Below are the code and all the weights of a small trained network. Each question names an input and a class and asks about switching units off, where a switched-off unit gives its printed mean instead of its output.

import numpy as np


def w(rows, s, z=0):
    codes = np.array(rows[::2]) - 128.0
    scale = np.full(codes.shape[1], s)
    scale[-1] = z or s
    return codes * scale


def norm(h):
    return h / np.sqrt((h * h).mean(-1, keepdims=True) + 1e-5)


def f(y):
    return y / 2 * (1 + np.tanh(0.7978845608 * (y + 0.044715 * y**3)))


def log_softmax(a):
    a = a - a.max(-1, keepdims=True)
    return a - np.log(np.exp(a).sum(-1, keepdims=True))


def net(x, mask):
    res = np.array(x, float).reshape(1, 7) / 4 @ E
    u = 0
    for l in range(4):
        y = f(norm(res) @ A[l][:, :-1].T + A[l][:, -1])
        res = res + np.where(mask[u : u + 4], y, B[l][:, -1]) @ B[l][:, :-1]
        u += 4
    return log_softmax(norm(res)[-1] @ U[:, :-1].T + U[:, -1])


A, B = {}, {}
E = w([
[129,92,136,137,211,170,186,82,11,128,58,89],'x0',
[128,106,189,126,83,111,50,112,117,197,239,240],'x1',
[208,45,158,116,65,103,69,130,71,82,112,120],'x2',
[169,114,122,53,126,100,4,186,78,90,80,165],'x3',
[208,115,106,154,111,4,74,200,213,216,110,112],'x4',
[198,10,27,115,137,171,196,232,129,154,150,163],'x5',
[235,56,180,150,191,41,55,41,135,122,173,177],'x6',
],0.0019)
A[0] = w([
[77,124,87,93,83,86,218,193,198,157,250,157,3],'0.n0',
[156,215,29,155,251,209,228,183,186,159,68,30,108],'0.n1',
[104,222,136,43,80,203,32,199,105,81,30,156,34],'0.n2',
[175,125,36,205,73,114,189,172,91,138,163,195,104],'0.n3',
],0.0024,0.0012)
B[0] = w([
[68,84,107,180,113,157,92,114,218,56,253,65,178],'0.n0',
[102,248,155,188,131,178,113,201,170,182,36,32,255],'0.n1',
[152,120,141,53,102,45,189,154,126,67,166,163,179],'0.n2',
[152,86,122,47,40,185,60,55,250,133,93,197,157],'0.n3',
],0.0043,0.0019)
A[1] = w([
[86,119,135,78,95,242,128,152,171,116,252,150,113],'1.n0',
[113,166,190,184,87,85,92,130,205,97,128,104,127],'1.n1',
[107,188,236,145,114,172,189,144,70,51,144,92,158],'1.n2',
[102,130,166,146,169,239,148,69,18,94,145,68,255],'1.n3',
],0.0029,0.00058)
B[1] = w([
[107,123,167,211,63,55,71,121,173,130,144,20,248],'1.n0',
[107,156,9,105,194,121,144,152,102,58,32,111,219],'1.n1',
[27,94,138,94,120,209,143,189,142,152,59,152,237],'1.n2',
[87,111,23,157,208,82,252,138,212,126,71,154,250],'1.n3',
],0.004,0.0017)
A[2] = w([
[134,142,114,61,172,71,94,60,128,68,168,156,150],'2.n0',
[100,94,153,164,115,143,60,64,64,143,140,13,134],'2.n1',
[136,197,113,41,147,51,105,74,145,167,128,138,95],'2.n2',
[207,103,112,134,89,113,16,249,157,254,114,157,255],'2.n3',
],0.0026,0.00091)
B[2] = w([
[167,155,49,220,188,111,184,95,67,71,70,76,144],'2.n0',
[93,120,127,89,124,162,39,170,208,189,230,177,125],'2.n1',
[169,154,165,246,111,97,123,42,147,3,126,135,138],'2.n2',
[100,136,163,96,199,242,169,73,100,218,110,72,250],'2.n3',
],0.0041,0.0023)
A[3] = w([
[217,4,181,60,176,150,85,93,72,232,247,135,123],'3.n0',
[121,106,127,125,81,177,112,169,169,134,252,126,3],'3.n1',
[40,144,217,30,47,68,132,239,33,62,117,136,26],'3.n2',
[62,153,120,26,127,4,147,134,40,91,116,131,199],'3.n3',
],0.0026,0.0014)
B[3] = w([
[223,79,126,8,91,138,130,158,112,202,73,38,255],'3.n0',
[39,139,196,189,148,101,66,24,189,167,220,145,148],'3.n1',
[106,193,252,5,118,206,94,205,135,86,218,70,177],'3.n2',
[190,113,144,131,100,185,157,251,123,78,254,211,201],'3.n3',
],0.0037,0.0014)
U = w([
[75,192,78,152,156,183,190,184,189,143,46,53,213],'0',
[70,106,119,191,42,128,61,83,240,162,255,110,103],'1',
[109,164,206,45,58,161,102,217,101,29,214,158,101],'2',
[203,190,167,213,156,37,35,52,120,77,166,149,111],'3',
[56,114,151,179,186,129,181,59,104,140,150,242,5],'4',
[213,66,77,100,145,104,164,105,60,50,114,188,123],'5',
[236,46,159,48,122,138,71,95,111,236,124,87,149],'6',
],0.0065,0.0026)

Each question gives the input, the list of numbers given to net, and the class t.
The units are the neurons (one row each of A and B). Each row of codes is followed by its name. A weight is (code - 128) times the scale printed after its matrix; where a second scale follows, it is the last column's (A, B and U).
mask holds one flag per neuron, layer by layer. A switched-off neuron (its flag False) gives its mean, the last column of its row in B, instead of its output. The means were averaged over made-up inputs and are rounded, as every weight is.
A unit's drop is (log p(t) with every unit on - log p(t) with that unit switched off) / (log p(t) with every unit on - log p(t) with every unit switched off).
The circuit of an input: a set's keep is (log p(t) with only the set's units on - log p(t) with every unit switched off) / (log p(t) with every unit on - log p(t) with every unit switched off). Starting from the 12 units with the biggest drops (on a tie, the unit counted first), units are removed one at a time, each time the one whose removal leaves the highest keep (on an exact tie, the one counted first), for as long as the keep stays at least 0.8.
circuit, biggest first: the units of the circuit, biggest drop first
top k neurons: the k neurons with the biggest drops, biggest first
k most important neurons of layer l: the k neurons of layer l with the biggest drops, biggest first
input [-5,4,-1,6,-1,8,-1], class 6: circuit, biggest first -> 3.n0; 2.n3
input [-5,0,5,5,3,-3,-1], class 5: circuit, biggest first -> 2.n0; 0.n1; 1.n1
input [-3,-4,4,5,-1,-8,1], class 2: circuit, biggest first -> 3.n3; 0.n2
input [-2,3,-7,3,1,-2,-3], class 1: circuit, biggest first -> 0.n0; 1.n0
input [6,-2,-8,8,0,-1,7], class 5: top neuron -> 1.n0
input [3,3,-6,-8,3,7,-1], class 1: circuit, biggest first -> 0.n0; 0.n3
input [-1,-5,-3,0,-3,-5,8], class 5: circuit, biggest first -> 0.n1; 1.n0; 3.n1
input [-3,-7,-2,6,-7,2,-5], class 2: circuit, biggest first -> 0.n2; 3.n2
input [-8,-7,-2,8,6,-3,-6], class 2: circuit, biggest first -> 0.n2; 1.n3; 3.n2
input [-3,2,4,-4,6,0,0], class 6: circuit, biggest first -> 2.n3; 0.n1
input [5,7,3,-8,-6,6,-5], class 1: top 3 neurons -> 1.n0; 0.n3; 1.n1
input [-7,-5,-2,4,-6,8,5], class 1: top 4 neurons -> 1.n0; 3.n1; 0.n0; 0.n3
input [2,2,2,5,-7,-7,7], class 5: 2 most important neurons of layer 3 -> 3.n1; 3.n3
input [-6,-4,-2,-1,0,-6,2], class 5: top 2 neurons -> 1.n1; 0.n1
input [6,6,-5,5,-7,0,6], class 5: top neuron -> 0.n1
input [-1,-1,-2,3,-8,-7,4], class 5: top 2 neurons -> 0.n1; 1.n3
input [-1,2,-7,-6,-1,5,-7], class 1: 2 most important neurons of layer 3 -> 3.n1; 3.n0
input [4,8,-3,-1,-4,4,6], class 6: top 2 neurons -> 3.n0; 1.n1
input [-2,0,-4,0,0,7,-1], class 1: 2 most important neurons of layer 0 -> 0.n0; 0.n3
input [-1,2,-5,-7,5,3,-6], class 1: 2 most important neurons of layer 1 -> 1.n3; 1.n0
input [-5,6,0,3,-2,-4,1], class 3: 2 most important neurons of layer 0 -> 0.n1; 0.n0
